Below are the code and all the weights of a small trained network. Each question names an input and a class and asks about switching units off, where a switched-off unit gives its printed mean instead of its output.

import numpy as np


def w(rows, s, z=0):
    codes = np.array(rows[::2]) - 128.0
    scale = np.full(codes.shape[1], s)
    scale[-1] = z or s
    return codes * scale


def norm(h):
    return h / np.sqrt((h * h).mean(-1, keepdims=True) + 1e-5)


def f(y):
    return np.maximum(y, 0)


def log_softmax(a):
    a = a - a.max(-1, keepdims=True)
    return a - np.log(np.exp(a).sum(-1, keepdims=True))


def net(x, mask):
    res = np.array(x, float).reshape(1, 5) / 4 @ E
    u = 0
    for l in range(2):
        y = f(norm(res) @ A[l][:, :-1].T + A[l][:, -1])
        res = res + np.where(mask[u : u + 14], y, B[l][:, -1]) @ B[l][:, :-1]
        u += 14
    return log_softmax(norm(res)[-1] @ U[:, :-1].T + U[:, -1])


A, B = {}, {}
E = w([
[123,118,118,128,142],'x0',
[64,104,62,47,73],'x1',
[132,141,143,130,106],'x2',
[136,2,169,136,97],'x3',
[69,102,129,200,111],'x4',
],0.0084)
A[0] = w([
[90,151,119,41,113,80],'L0N0',
[168,141,106,153,96,93],'L0N1',
[249,87,153,62,123,127],'L0N2',
[171,169,158,156,194,89],'L0N3',
[170,158,120,37,142,56],'L0N4',
[112,136,110,176,121,106],'L0N5',
[154,135,132,95,125,1],'L0N6',
[137,108,160,154,133,188],'L0N7',
[174,134,122,102,144,54],'L0N8',
[95,211,106,129,189,117],'L0N9',
[173,134,154,77,157,56],'L0N10',
[105,150,93,180,109,98],'L0N11',
[126,187,122,148,98,136],'L0N12',
[123,119,102,144,137,203],'L0N13',
],0.013,0.0031)
B[0] = w([
[128,114,200,54,165,206],'L0N0',
[105,150,127,61,158,140],'L0N1',
[158,214,77,254,176,223],'L0N2',
[99,113,183,37,176,237],'L0N3',
[4,229,81,206,129,195],'L0N4',
[28,117,105,128,110,172],'L0N5',
[59,153,117,153,104,139],'L0N6',
[165,121,150,102,140,189],'L0N7',
[116,170,123,203,174,157],'L0N8',
[212,112,107,139,51,254],'L0N9',
[78,220,102,185,159,172],'L0N10',
[74,141,101,188,102,185],'L0N11',
[153,74,96,133,159,192],'L0N12',
[131,127,136,144,82,174],'L0N13',
],0.0074,0.0068)
A[1] = w([
[114,177,172,138,184,153],'L1N0',
[115,128,165,166,190,91],'L1N1',
[141,207,78,129,161,151],'L1N2',
[208,163,132,164,125,159],'L1N3',
[123,125,142,55,72,37],'L1N4',
[146,60,89,177,212,153],'L1N5',
[68,92,132,179,90,35],'L1N6',
[96,171,92,59,108,194],'L1N7',
[135,116,204,112,155,161],'L1N8',
[184,97,71,166,85,221],'L1N9',
[137,88,135,184,127,218],'L1N10',
[110,116,121,69,107,1],'L1N11',
[10,123,141,162,155,133],'L1N12',
[46,117,102,86,37,132],'L1N13',
],0.013,0.0038)
B[1] = w([
[63,26,143,68,138,210],'L1N0',
[53,194,123,94,165,184],'L1N1',
[162,28,109,144,47,232],'L1N2',
[101,91,153,83,80,201],'L1N3',
[106,124,154,47,102,156],'L1N4',
[134,147,161,88,69,189],'L1N5',
[171,230,69,225,133,196],'L1N6',
[191,75,190,192,147,211],'L1N7',
[82,69,137,50,214,170],'L1N8',
[225,142,115,129,2,195],'L1N9',
[167,129,36,88,105,202],'L1N10',
[112,95,170,66,159,148],'L1N11',
[91,241,144,162,206,229],'L1N12',
[125,106,178,86,217,254],'L1N13',
],0.0074,0.0087)
U = w([
[118,130,193,68,212,203],'0',
[153,251,75,208,129,168],'1',
[241,100,112,108,36,2],'2',
],0.012,0.00092)

Each question gives the input, the list of numbers given to net, and the class t.
The units are the neurons (one row each of A and B). Each row of codes is followed by its name. A weight is (code - 128) times the scale printed after its matrix; where a second scale follows, it is the last column's (A, B and U).
mask holds one flag per neuron, layer by layer. A switched-off neuron (its flag False) gives its mean, the last column of its row in B, instead of its output. The means were averaged over made-up inputs and are rounded, as every weight is.
A unit's drop is (log p(t) with every unit on - log p(t) with that unit switched off) / (log p(t) with every unit on - log p(t) with every unit switched off).
The circuit of an input: a set's keep is (log p(t) with only the set's units on - log p(t) with every unit switched off) / (log p(t) with every unit on - log p(t) with every unit switched off). Starting from the 12 units with the biggest drops (on a tie, the unit counted first), units are removed one at a time, each time the one whose removal leaves the highest keep (on an exact tie, the one counted first), for as long as the keep stays at least 0.8.
units of the circuit, in order: the units of the circuit, biggest drop first
most important unit: the unit with the biggest drop
top k neurons in layer l: the k neurons of layer l with the biggest drops, biggest first
drop when u is switched off: that unit's drop, to one decimal
input [5,-5,2,6,-8], class 1: units of the circuit, in order -> (L0N2)
input [3,-6,5,-7,-5], class 2: units of the circuit, in order -> (L1N2; L1N12)
input [-4,7,6,-5,-2], class 0: top 2 neurons in layer 1 -> (L1N13; L1N9)
input [-7,8,4,7,7], class 0: top 2 neurons in layer 1 -> (L1N13; L1N2)
input [6,2,-3,-8,-7], class 2: top 2 neurons in layer 1 -> (L1N2; L1N12)
input [-8,6,8,-7,-5], class 2: top 3 neurons in layer 0 -> (L0N9; L0N3; L0N5)
input [2,-6,-5,1,-8], class 1: top 4 neurons in layer 0 -> (L0N2; L0N10; L0N4; L0N0)
input [-7,-8,3,-2,8], class 0: top 2 neurons in layer 0 -> (L0N3; L0N4)
input [8,-6,3,7,8], class 1: top 2 neurons in layer 0 -> (L0N9; L0N3)
input [5,4,6,1,5], class 1: top 2 neurons in layer 0 -> (L0N3; L0N11)
input [8,-4,6,-5,-2], class 2: top 3 neurons in layer 1 -> (L1N2; L1N13; L1N12)
input [-5,5,4,-8,-2], class 2: top 2 neurons in layer 0 -> (L0N9; L0N3)
input [-3,-6,-7,-5,0], class 0: top 2 neurons in layer 0 -> (L0N3; L0N2)
input [-2,1,-4,-4,-8], class 1: units of the circuit, in order -> (L0N4)
input [4,4,-3,-5,-3], class 2: top 3 neurons in layer 0 -> (L0N9; L0N3; L0N5)
input [5,2,-7,-6,5], class 2: top 2 neurons in layer 0 -> (L0N9; L0N4)
input [2,6,8,2,-8], class 1: top 3 neurons in layer 0 -> (L0N4; L0N2; L0N3)
input [-6,7,-7,-6,4], class 0: top 2 neurons in layer 0 -> (L0N0; L0N2)
input [6,-2,-2,2,-6], class 1: drop when L0N2 is switched off -> 0.1
input [-5,1,7,1,-3], class 1: most important unit -> L0N2
input [-4,0,-6,-7,-4], class 2: drop when L1N2 is switched off -> 0.5
input [-6,-5,-2,-2,0], class 0: drop when L0N3 is switched off -> 1.7
input [-6,-7,2,-1,2], class 0: drop when L0N0 is switched off -> 0.0
